Below is a small trained network, with its code and all its weights. Each question gives an input and a class and asks what happens when units are switched off, that is, made to give their printed mean instead of their output.

import numpy as np


def w(rows, s, z=0):
    codes = np.array(rows[::2]) - 128.0
    scale = np.full(codes.shape[1], s)
    scale[-1] = z or s
    return codes * scale


def f(y):
    return y / 2 * (1 + np.tanh(0.7978845608 * (y + 0.044715 * y**3)))


def log_softmax(a):
    a = a - a.max(-1, keepdims=True)
    return a - np.log(np.exp(a).sum(-1, keepdims=True))


def net(x, mask):
    res = np.array(x, float).reshape(1, 3) / 4 @ E
    y = f(res @ A[0][:, :-1].T + A[0][:, -1])
    res = res + np.where(mask, y, B[0][:, -1]) @ B[0][:, :-1]
    return log_softmax(res[-1] @ U[:, :-1].T + U[:, -1])


A, B = {}, {}
E = w([
[106,119,242,117,38,230,192,73,204,68,18],'x0',
[31,227,117,38,78,91,168,165,63,226,24],'x1',
[230,216,253,229,65,149,96,208,99,159,128],'x2',
],0.0054)
A[0] = w([
[30,208,152,76,73,157,178,122,97,189,93,115],'n1',
[58,56,60,35,181,130,152,75,152,107,123,123],'n2',
[196,127,116,189,160,136,100,127,159,108,129,195],'n3',
[119,149,112,149,178,74,116,137,82,135,132,254],'n4',
[104,121,202,115,43,226,211,21,213,75,17,115],'n5',
[205,205,215,187,87,110,103,209,101,193,143,105],'n6',
[83,201,128,60,130,132,152,155,56,220,69,122],'n7',
[80,87,35,58,173,106,148,43,129,92,112,115],'n8',
[87,195,112,40,101,125,164,177,55,215,87,112],'n9',
[64,71,47,38,180,102,136,50,135,108,133,103],'n10',
[221,173,208,178,123,86,104,211,113,173,106,125],'n11',
[180,3,132,230,155,148,75,129,161,53,223,104],'n12',
[71,71,19,91,162,129,118,114,140,101,106,147],'n13',
[217,215,163,178,113,169,58,193,99,160,109,126],'n14',
[51,206,111,103,104,104,130,175,52,164,53,132],'n15',
[119,134,71,162,194,60,84,169,68,196,196,112],'n16',
[159,118,60,128,160,76,60,177,50,218,183,112],'n17',
[92,218,107,40,73,79,157,191,72,164,76,106],'n18',
[140,148,78,110,176,72,51,186,45,172,202,103],'n19',
[59,15,5,92,182,120,171,111,172,143,94,116],'n20',
[133,155,47,142,195,66,48,163,77,173,170,115],'n21',
[220,215,183,185,109,184,85,200,100,189,147,110],'n22',
[147,122,50,146,155,101,83,160,59,221,211,106],'n23',
[186,198,177,214,57,127,92,212,37,128,152,136],'n24',
[81,221,98,66,81,97,151,118,71,211,77,93],'n25',
[238,69,135,158,144,184,105,55,190,4,193,138],'n26',
],0.0044,0.0078)
B[0] = w([
[147,101,123,138,147,188,44,212,114,84,178,169],'n1',
[189,80,129,82,123,114,186,135,176,193,64,186],'n2',
[103,194,106,83,172,119,136,148,122,147,165,196],'n3',
[28,245,134,83,156,91,157,98,47,166,155,253],'n4',
[69,59,217,200,65,191,96,253,45,119,39,220],'n5',
[216,62,113,99,126,70,165,107,179,172,99,184],'n6',
[182,148,76,96,181,154,57,201,142,80,176,175],'n7',
[204,57,129,107,121,67,179,126,198,186,73,177],'n8',
[221,137,100,90,190,167,70,170,173,80,194,173],'n9',
[218,43,124,118,102,67,154,143,205,183,79,178],'n10',
[179,77,82,96,147,82,201,99,176,193,84,179],'n11',
[203,130,49,77,201,184,61,240,170,63,194,190],'n12',
[120,117,126,120,129,90,183,142,139,181,90,184],'n13',
[186,81,97,84,136,68,191,94,169,178,95,180],'n14',
[161,151,89,108,163,144,85,166,150,100,211,178],'n15',
[104,55,200,203,83,194,117,187,90,115,86,180],'n16',
[83,32,192,205,44,198,94,185,83,129,79,180],'n17',
[204,99,94,99,178,183,65,197,185,67,199,171],'n18',
[127,29,194,194,61,190,104,191,90,111,57,176],'n19',
[194,56,115,71,131,105,186,143,191,187,79,187],'n20',
[101,62,192,183,75,172,119,204,93,120,92,181],'n21',
[210,45,93,103,140,78,183,120,195,199,88,181],'n22',
[124,37,220,192,56,179,75,198,80,90,67,173],'n23',
[153,90,124,88,131,71,207,123,164,210,104,196],'n24',
[230,83,106,137,169,170,76,209,196,63,181,163],'n25',
[145,151,114,95,206,161,59,236,110,95,181,209],'n26',
],0.0056,0.0069)
U = w([
[164,108,111,108,129,58,207,117,170,174,105,108],'0',
[157,135,91,114,167,155,63,136,143,84,207,105],'1',
[101,104,196,174,69,169,111,135,86,120,85,106],'2',
[52,205,113,106,145,76,169,94,78,152,157,204],'3',
[161,105,58,224,33,83,83,8,174,53,150,7],'4',
[151,108,74,223,47,84,81,14,181,66,152,10],'5',
],0.017,0.014)

Each question gives the input, the list of numbers given to net, and the class t.
The units are the neurons (one row each of A and B). Each row of codes is followed by its name. A weight is (code - 128) times the scale printed after its matrix; where a second scale follows, it is the last column's (A, B and U).
mask holds one flag per neuron, in row order. A switched-off neuron (its flag False) gives its mean, the last column of its row in B, instead of its output. The means were averaged over made-up inputs and are rounded, as every weight is.
A unit's drop is (log p(t) with every unit on - log p(t) with that unit switched off) / (log p(t) with every unit on - log p(t) with every unit switched off).
unit that matters most: the unit with the biggest drop
k most important neurons: the k neurons with the biggest drops, biggest first
drop of u: that unit's drop, to one decimal
input [-7,0,7], class 0: 3 most important neurons => (n24, n22, n11)
input [3,-5,4], class 1: unit that matters most => n26
input [0,3,-2], class 3: 2 most important neurons => (n12, n26)
input [-8,6,3], class 2: 2 most important neurons => (n17, n19)
input [6,-8,7], class 1: 2 most important neurons => (n26, n12)
input [-5,5,1], class 1: 2 most important neurons => (n5, n9)
input [5,-7,5], class 1: 2 most important neurons => (n26, n12)
input [-2,3,1], class 3: 2 most important neurons => (n12, n26)
input [-8,-6,8], class 0: 4 most important neurons => (n22, n24, n11, n14)
input [6,6,1], class 1: drop of n9 => 0.1
input [-3,-2,0], class 3: drop of n5 => 0.2
input [7,-2,7], class 0: drop of n24 => 0.2
input [-5,3,4], class 2: drop of n5 => -0.1
input [3,8,8], class 0: unit that matters most => n24
